Here is a tiny trained network, its code and every weight. The questions are about switching its units off for an input and a class, where a switched-off unit gives its printed mean instead of its output.

import numpy as np


def w(rows, s, z=0):
    codes = np.array(rows[::2]) - 128.0
    scale = np.full(codes.shape[1], s)
    scale[-1] = z or s
    return codes * scale


def f(y):
    return np.maximum(y, 0)


def log_softmax(a):
    a = a - a.max(-1, keepdims=True)
    return a - np.log(np.exp(a).sum(-1, keepdims=True))


def net(x, mask):
    res = np.array(x, float).reshape(1, 3) / 4 @ E
    y = f(res @ A[0][:, :-1].T + A[0][:, -1])
    res = res + np.where(mask, y, B[0][:, -1]) @ B[0][:, :-1]
    return log_softmax(res[-1] @ U[:, :-1].T + U[:, -1])


A, B = {}, {}
E = w([
[206,88,71,94,122,193,192,152,58],'x0',
[135,114,102,143,116,180,3,237,119],'x1',
[38,87,90,143,41,153,155,119,125],'x2',
],0.011)
A[0] = w([
[120,100,124,169,92,150,61,173,122,152],'N1',
[106,27,83,89,51,209,173,134,115,223],'N2',
[114,125,194,164,176,74,129,118,160,168],'N3',
[162,129,134,169,125,116,148,60,125,127],'N4',
[152,170,140,110,155,132,122,123,122,173],'N5',
[113,156,163,79,156,84,212,44,137,219],'N6',
[103,175,156,117,139,88,88,114,188,202],'N7',
[11,129,115,161,74,66,229,2,165,190],'N8',
[24,87,149,197,77,124,29,171,172,146],'N9',
[119,59,71,114,55,162,207,155,86,175],'N10',
[105,155,87,174,113,154,78,153,126,171],'N11',
[215,112,135,95,137,155,214,106,73,254],'N12',
[90,141,182,85,173,115,143,113,159,146],'N13',
[195,97,117,145,133,145,106,176,126,106],'N14',
],0.0091,0.0037)
B[0] = w([
[168,43,161,201,162,132,110,92,90,190],'N1',
[82,88,106,68,41,183,192,190,138,227],'N2',
[173,197,104,169,126,171,127,126,159,185],'N3',
[89,117,123,180,173,132,122,126,111,160],'N4',
[78,108,115,99,166,118,130,155,154,159],'N5',
[126,109,115,144,187,65,108,74,194,219],'N6',
[146,134,155,139,178,102,101,127,170,193],'N7',
[153,245,65,65,57,254,153,144,223,251],'N8',
[212,46,203,206,105,120,121,78,22,221],'N9',
[54,115,153,77,107,156,203,179,181,217],'N10',
[137,27,154,199,111,107,107,94,15,178],'N11',
[45,102,166,92,146,77,179,139,141,219],'N12',
[196,152,120,154,148,130,118,124,140,168],'N13',
[109,96,107,100,119,170,149,185,129,174],'N14',
],0.0085,0.015)
U = w([
[118,160,112,101,158,96,98,142,100,38],'0',
[135,52,207,184,219,1,119,80,97,174],'1',
[178,181,169,163,81,146,114,81,151,2],'2',
[166,94,128,191,63,177,110,108,70,107],'3',
[55,133,124,30,94,173,190,158,175,233],'4',
[158,203,83,129,170,148,107,109,202,181],'5',
],0.0094,0.0027)

Each question gives the input, the list of numbers given to net, and the class t.
The units are the neurons (one row each of A and B). Each row of codes is followed by its name. A weight is (code - 128) times the scale printed after its matrix; where a second scale follows, it is the last column's (A, B and U).
mask holds one flag per neuron, in row order. A switched-off neuron (its flag False) gives its mean, the last column of its row in B, instead of its output. The means were averaged over made-up inputs and are rounded, as every weight is.
A unit's drop is (log p(t) with every unit on - log p(t) with that unit switched off) / (log p(t) with every unit on - log p(t) with every unit switched off).
The circuit of an input: a set's keep is (log p(t) with only the set's units on - log p(t) with every unit switched off) / (log p(t) with every unit on - log p(t) with every unit switched off). Starting from the 12 units with the biggest drops (on a tie, the unit counted first), units are removed one at a time, each time the one whose removal leaves the highest keep (on an exact tie, the one counted first), for as long as the keep stays at least 0.8.
units of the circuit, in order: the units of the circuit, biggest drop first
unit that matters most: the unit with the biggest drop
top k neurons: the k neurons with the biggest drops, biggest first
drop of u: that unit's drop, to one decimal
input [2,5,7], class 3: unit that matters most : N9
input [-2,-2,2], class 5: top 3 neurons : [N2; N10; N12]
input [-5,5,6], class 3: top 2 neurons : [N6; N12]
input [-3,-5,-8], class 5: units of the circuit, in order : [N9; N3]
input [-6,2,3], class 3: top 3 neurons : [N6; N12; N9]
input [3,4,-8], class 0: top 4 neurons : [N9; N8; N2; N10]
input [-8,2,4], class 3: top 2 neurons : [N9; N8]
input [1,-6,-6], class 5: top 4 neurons : [N9; N11; N1; N3]
input [-8,-1,7], class 2: units of the circuit, in order : [N8; N9]
input [-8,3,3], class 3: top 3 neurons : [N6; N12; N3]
input [8,7,-7], class 4: top 3 neurons : [N9; N14; N12]
input [1,2,-2], class 1: top 4 neurons : [N8; N2; N10; N3]
input [4,6,1], class 3: top 2 neurons : [N8; N1]
input [-4,3,3], class 1: top 2 neurons : [N8; N2]
input [-8,-3,-8], class 5: unit that matters most : N3
input [-8,6,-2], class 1: drop of N4 : 0.0
input [-4,-2,-5], class 5: drop of N12 : 0.1
input [7,-6,-8], class 1: drop of N8 : 0.5
